Below is a small trained network, with its code and all its weights. Each question gives an input and a class and asks what happens when units are switched off, that is, made to give their printed mean instead of their output.

import numpy as np


def w(rows, s, z=0):
    codes = np.array(rows[::2]) - 128.0
    scale = np.full(codes.shape[1], s)
    scale[-1] = z or s
    return codes * scale


def norm(h):
    return h / np.sqrt((h * h).mean(-1, keepdims=True) + 1e-5)


def f(y):
    return np.maximum(y, 0)


def log_softmax(a):
    a = a - a.max(-1, keepdims=True)
    return a - np.log(np.exp(a).sum(-1, keepdims=True))


def net(x, mask):
    res = np.array(x, float).reshape(1, 6) / 4 @ E
    u = 0
    for l in range(2):
        y = f(norm(res) @ A[l][:, :-1].T + A[l][:, -1])
        res = res + np.where(mask[u : u + 8], y, B[l][:, -1]) @ B[l][:, :-1]
        u += 8
    return log_softmax(norm(res)[-1] @ U[:, :-1].T + U[:, -1])


A, B = {}, {}
E = w([
[82,42,148,142,149,21,118,124,161,206],'x0',
[68,149,135,210,126,126,114,107,149,135],'x1',
[179,222,47,148,125,21,90,77,184,42],'x2',
[104,105,116,89,205,123,180,215,166,104],'x3',
[121,180,107,81,133,138,199,166,182,53],'x4',
[38,254,50,88,142,129,162,190,111,222],'x5',
],0.0081)
A[0] = w([
[140,206,90,151,134,49,113,137,125,87,94],'0.n1',
[142,206,130,99,108,227,129,116,80,64,4],'0.n2',
[116,123,134,183,117,122,101,90,105,226,46],'0.n3',
[100,174,104,200,128,54,124,110,160,114,39],'0.n4',
[141,85,145,124,129,110,115,102,165,7,42],'0.n5',
[133,178,85,3,113,31,152,118,128,135,5],'0.n6',
[46,124,149,141,140,131,187,178,177,139,89],'0.n7',
[177,113,83,40,162,98,101,171,102,117,64],'0.n8',
],0.013,0.0044)
B[0] = w([
[81,147,101,139,142,107,125,100,193,137,255],'0.n1',
[165,144,68,154,105,252,119,124,92,132,235],'0.n2',
[154,92,154,134,122,104,93,115,105,167,226],'0.n3',
[102,172,111,130,137,174,79,64,121,89,231],'0.n4',
[163,101,150,126,114,108,167,126,137,88,235],'0.n5',
[179,123,123,144,158,76,119,245,192,210,224],'0.n6',
[123,115,127,38,100,157,144,101,136,139,209],'0.n7',
[62,116,165,196,190,151,141,203,145,159,188],'0.n8',
],0.018,0.0083)
A[1] = w([
[60,217,65,172,136,40,65,75,151,60,51],'1.n1',
[146,115,139,140,178,132,144,211,60,106,144],'1.n2',
[97,124,186,164,86,43,72,83,15,203,56],'1.n3',
[9,112,129,43,167,115,163,172,68,92,123],'1.n4',
[173,101,160,158,117,101,136,125,133,23,50],'1.n5',
[67,149,101,144,159,187,168,111,177,118,132],'1.n6',
[162,105,159,135,119,60,199,152,96,1,44],'1.n7',
[88,148,109,40,100,128,147,132,94,181,3],'1.n8',
],0.015,0.0025)
B[1] = w([
[209,107,235,47,156,141,16,31,176,74,247],'1.n1',
[66,212,72,176,127,71,136,52,150,102,178],'1.n2',
[2,119,35,78,104,73,63,149,38,190,238],'1.n3',
[117,139,236,121,126,167,192,44,153,185,176],'1.n4',
[105,100,100,160,113,74,203,201,153,83,198],'1.n5',
[178,109,179,152,124,54,82,106,41,124,215],'1.n6',
[101,58,76,211,64,91,177,166,115,33,189],'1.n7',
[193,87,150,55,114,116,184,177,141,39,183],'1.n8',
],0.015,0.011)
U = w([
[176,144,154,110,150,110,29,68,202,89,145],'0',
[106,73,106,206,90,96,183,139,143,38,176],'1',
[42,95,72,103,92,111,74,126,47,199,144],'2',
[120,191,103,142,197,115,137,220,213,201,154],'3',
[164,191,72,176,101,253,138,131,50,133,125],'4',
[118,109,195,37,116,169,206,121,132,166,134],'5',
[43,153,164,191,161,144,179,94,129,188,3],'6',
],0.015,0.0037)

Each question gives the input, the list of numbers given to net, and the class t.
The units are the neurons (one row each of A and B). Each row of codes is followed by its name. A weight is (code - 128) times the scale printed after its matrix; where a second scale follows, it is the last column's (A, B and U).
mask holds one flag per neuron, layer by layer. A switched-off neuron (its flag False) gives its mean, the last column of its row in B, instead of its output. The means were averaged over made-up inputs and are rounded, as every weight is.
A unit's drop is (log p(t) with every unit on - log p(t) with that unit switched off) / (log p(t) with every unit on - log p(t) with every unit switched off).
The circuit of an input: a set's keep is (log p(t) with only the set's units on - log p(t) with every unit switched off) / (log p(t) with every unit on - log p(t) with every unit switched off). Starting from the 12 units with the biggest drops (on a tie, the unit counted first), units are removed one at a time, each time the one whose removal leaves the highest keep (on an exact tie, the one counted first), for as long as the keep stays at least 0.8.
units of the circuit, in order: the units of the circuit, biggest drop first
top k neurons: the k neurons with the biggest drops, biggest first
k most important neurons of layer l: the k neurons of layer l with the biggest drops, biggest first
drop of u: that unit's drop, to one decimal
input [0,5,3,-1,8,-8], class 1: most important neuron of layer 0	0.n5
input [-4,-6,-6,-1,-7,-7], class 2: 2 most important neurons of layer 0	0.n5, 0.n2
input [-4,4,3,-7,-8,-7], class 2: units of the circuit, in order	1.n3, 0.n3
input [-1,-8,-6,6,-8,2], class 6: 2 most important neurons of layer 1	1.n2, 1.n1
input [-2,-2,-1,8,-5,5], class 5: units of the circuit, in order	0.n7, 1.n4
input [0,6,1,2,-7,-1], class 2: units of the circuit, in order	0.n3, 1.n3
input [0,-3,7,6,-6,5], class 3: top 2 neurons	0.n6, 0.n8
input [-5,4,-4,2,-4,8], class 5: top 2 neurons	0.n7, 1.n8
input [7,2,6,-8,-5,-5], class 2: 2 most important neurons of layer 0	0.n3, 0.n1
input [7,4,4,-8,-2,-3], class 2: 2 most important neurons of layer 0	0.n3, 0.n1
input [-5,-6,2,-7,-6,-2], class 4: drop of 0.n2	0.7
input [-2,-8,6,-4,0,7], class 3: drop of 0.n6	1.4
input [-3,0,-6,2,-4,2], class 5: drop of 0.n7	0.6
input [3,7,-1,3,5,3], class 5: units of the circuit, in order	0.n7
